Below is a small trained network, with its code and all its weights. Each question gives an input and a target symbol and asks what happens when units are switched off, that is, made to give their printed mean instead of their output.

import numpy as np


def w(rows, s, z=0):
    codes = np.array(rows[::2]) - 128.0
    scale = np.full(codes.shape[1], s)
    scale[-1] = z or s
    return codes * scale


def f(y):
    return y / 2 * (1 + np.tanh(0.7978845608 * (y + 0.044715 * y**3)))


def softmax(a):
    e = np.exp(a - a.max(-1, keepdims=True))
    return e / e.sum(-1, keepdims=True)


def log_softmax(a):
    a = a - a.max(-1, keepdims=True)
    return a - np.log(np.exp(a).sum(-1, keepdims=True))


def net(x, mask):
    ids = ['ΓΣΨβζτ'.index(c) for c in x.split()]
    T = len(ids)
    res = E[ids] + P[:T]
    r = res
    for j in range(3):
        rows = slice(3 * j, 3 * j + 3)
        q, k, v = (r @ M[0][rows].T for M in (Q, K, V))
        z = softmax(np.where(np.tri(T) > 0, q @ k.T / 3**0.5, -1e9)) @ v
        o = O[0][rows]
        res = res + np.where(mask[j], z, o[:, -1]) @ o[:, :-1]
    y = f(res @ A[0][:, :-1].T + A[0][:, -1])
    res = res + np.where(mask[3:19], y, B[0][:, -1]) @ B[0][:, :-1]
    return log_softmax(res[-1] @ U[:, :-1].T + U[:, -1])


Q, K, V, O, A, B = {}, {}, {}, {}, {}, {}
E = w([
[82,163,127],'Γ',
[172,208,178],'Σ',
[188,204,64],'Ψ',
[115,193,243],'β',
[145,178,45],'ζ',
[96,160,4],'τ',
],0.018)
P = w([
[32,211,149],'0',
[176,137,1],'1',
[188,143,34],'2',
[190,159,60],'3',
[210,165,15],'4',
[206,175,16],'5',
[220,172,37],'6',
],0.009)
Q[0] = w([
[124,47,206],'H0',
[114,50,166],'H0',
[178,96,106],'H0',
[151,193,170],'H1',
[86,146,173],'H1',
[77,127,151],'H1',
[92,101,113],'H2',
[131,20,183],'H2',
[128,3,126],'H2',
],0.016)
K[0] = w([
[172,76,131],'H0',
[165,58,133],'H0',
[193,102,119],'H0',
[186,231,162],'H1',
[108,185,138],'H1',
[98,149,161],'H1',
[165,94,185],'H2',
[193,65,123],'H2',
[233,3,122],'H2',
],0.017)
V[0] = w([
[39,82,161],'H0',
[58,71,120],'H0',
[45,59,144],'H0',
[10,216,196],'H1',
[158,81,164],'H1',
[44,36,110],'H1',
[16,110,45],'H2',
[31,109,165],'H2',
[135,135,9],'H2',
],0.012)
O[0] = w([
[91,171,176,111],'H0',
[105,148,144,84],'H0',
[125,233,211,78],'H0',
[141,99,87,151],'H1',
[93,218,83,75],'H1',
[159,168,191,5],'H1',
[111,184,46,145],'H2',
[109,212,217,155],'H2',
[16,109,2,116],'H2',
],0.0098,0.017)
A[0] = w([
[158,71,163,134],'N0',
[197,135,219,82],'N1',
[63,233,171,3],'N2',
[119,95,61,152],'N3',
[121,45,205,141],'N4',
[68,123,83,159],'N5',
[6,105,119,88],'N6',
[121,221,117,174],'N7',
[91,94,228,30],'N8',
[38,177,104,176],'N9',
[166,115,114,64],'N10',
[162,73,162,104],'N11',
[102,224,123,173],'N12',
[35,70,175,174],'N13',
[177,103,149,122],'N14',
[76,249,118,150],'N15',
],0.011,0.0056)
B[0] = w([
[189,160,98,184],'N0',
[60,105,98,192],'N1',
[255,100,85,153],'N2',
[121,154,166,252],'N3',
[140,160,107,181],'N4',
[123,168,155,214],'N5',
[145,133,104,185],'N6',
[106,118,161,173],'N7',
[107,118,143,148],'N8',
[172,143,156,202],'N9',
[24,92,203,152],'N10',
[164,145,137,182],'N11',
[105,81,175,174],'N12',
[106,149,23,126],'N13',
[141,134,142,177],'N14',
[52,63,148,189],'N15',
],0.0093,0.022)
U = w([
[216,194,155,174],'Γ',
[168,58,147,105],'Σ',
[210,174,73,176],'Ψ',
[172,58,63,5],'β',
[158,137,117,149],'ζ',
[245,97,85,184],'τ',
],0.011,0.0029)

Each question gives the input, a string of symbols that net reads in full, and the target symbol t.
The units are the heads (3 rows each of Q, K, V and O) and the neurons (one row each of A and B). Each row of codes is followed by its name. A weight is (code - 128) times the scale printed after its matrix; where a second scale follows, it is the last column's (O, A, B and U).
mask holds one flag per unit, heads first, then neurons. A switched-off unit (its flag False) gives its mean, the last column of its rows in O or B, instead of its output. The means were averaged over made-up inputs and are rounded, as every weight is.
A unit's drop is (log p(t) with every unit on - log p(t) with that unit switched off) / (log p(t) with every unit on - log p(t) with every unit switched off).
The circuit of an input: a set's keep is (log p(t) with only the set's units on - log p(t) with every unit switched off) / (log p(t) with every unit on - log p(t) with every unit switched off). Starting from the 12 units with the biggest drops (on a tie, the unit counted first), units are removed one at a time, each time the one whose removal leaves the highest keep (on an exact tie, the one counted first), for as long as the keep stays at least 0.8.
units of the circuit, in order: the units of the circuit, biggest drop first
unit that matters most: the unit with the biggest drop
top k neurons: the k neurons with the biggest drops, biggest first
which heads matter: for each layer, one digit per head in row order, 1 if its drop is at least 0.15 and else 0, layers parted by /
drop when u is switched off: that unit's drop, to one decimal
input ζ Ψ Γ Γ, target Ψ: which heads matter : 001
input Γ Σ β Σ Σ Σ τ, target Σ: which heads matter : 101
input τ Γ Γ β, target ζ: units of the circuit, in order : H2, N15, N5, H0
input Γ β ζ Σ Ψ, target Σ: unit that matters most : N15
input τ Σ β, target ζ: units of the circuit, in order : H2, N15, N5, N3
input Σ Σ ζ Σ, target τ: units of the circuit, in order : H2, H0, N0
input Γ Ψ β β Γ ζ β, target Σ: top 4 neurons : N15, N12, N0, N7
input β Σ β, target Γ: which heads matter : 101
input ζ Σ ζ β Γ, target Ψ: units of the circuit, in order : H2, N15, N5, N12
input β Ψ τ Ψ, target Γ: which heads matter : 001
input Σ Γ ζ Γ ζ β, target τ: which heads matter : 001
input Ψ Γ Σ Ψ Σ, target β: drop when H0 is switched off : 0.4
input Σ τ τ Σ ζ Σ Σ, target τ: drop when H2 is switched off : 0.8
input ζ Σ Γ τ, target Ψ: drop when N9 is switched off : 0.0
input β β Ψ Σ τ Γ, target Γ: units of the circuit, in order : H2
